Each row is followed by roughly how far along a hidden order it lies, from 0 to 20. A new part has a new order.
In the rows, zero is written as 128.
[116 153 132  98 116 138 125  81 164 162 147 127 126 169 130 139  97 124
 142 135 139  89 135 157] : 6
[116 156 138 128 149 108 125 219 130 106 164  81 142 173 129  92 240 123
 110 112  58  55 111 158] : 8
[107 162 139 101  89 140 123 126 165 130 121  90 143 139 130 155 130  94
 131 123  89  95 130 138] : 11
[133 151 142 137  92 120 131 128 106  72 125 101 150 115 129 148 194 119
 151 117  84 154 126 131] : 20
[106 102  98  87 137 140 129  42 153  92  99 117 136 111 128 167 148 141
 138 123 170 179 136 124] : 18
[106  69 124  39 111 134 129  39 191 140 121 118 141 119 128 148 157 132
 130 123 118 123 140 128] : 10
[120 129  98 174 195 107 132 138  92 122 125 123 120 138 124  98 164 172
 129 131 150 153 124 141] : 8
[107 137 114 164 182 107 129 176 122 180 122 100 119 137 123  82 153 153
 112 133  83 100 124 143] : 0
[103 102 118 120 158 111 128 192 145 134 121  88 134 123 126  92 209 137
  93 116  72  99 118 124] : 6
[111 187 115 133 133 140 128  37 140 134 133 131 125 173 130 162 102 144
 172 138 175 141 140 173] : 13
[110 153 109 223 200 130 136 181 106 119  92 122 116  83 126 119 175 148
 124 122 107 206 118 125] : 6
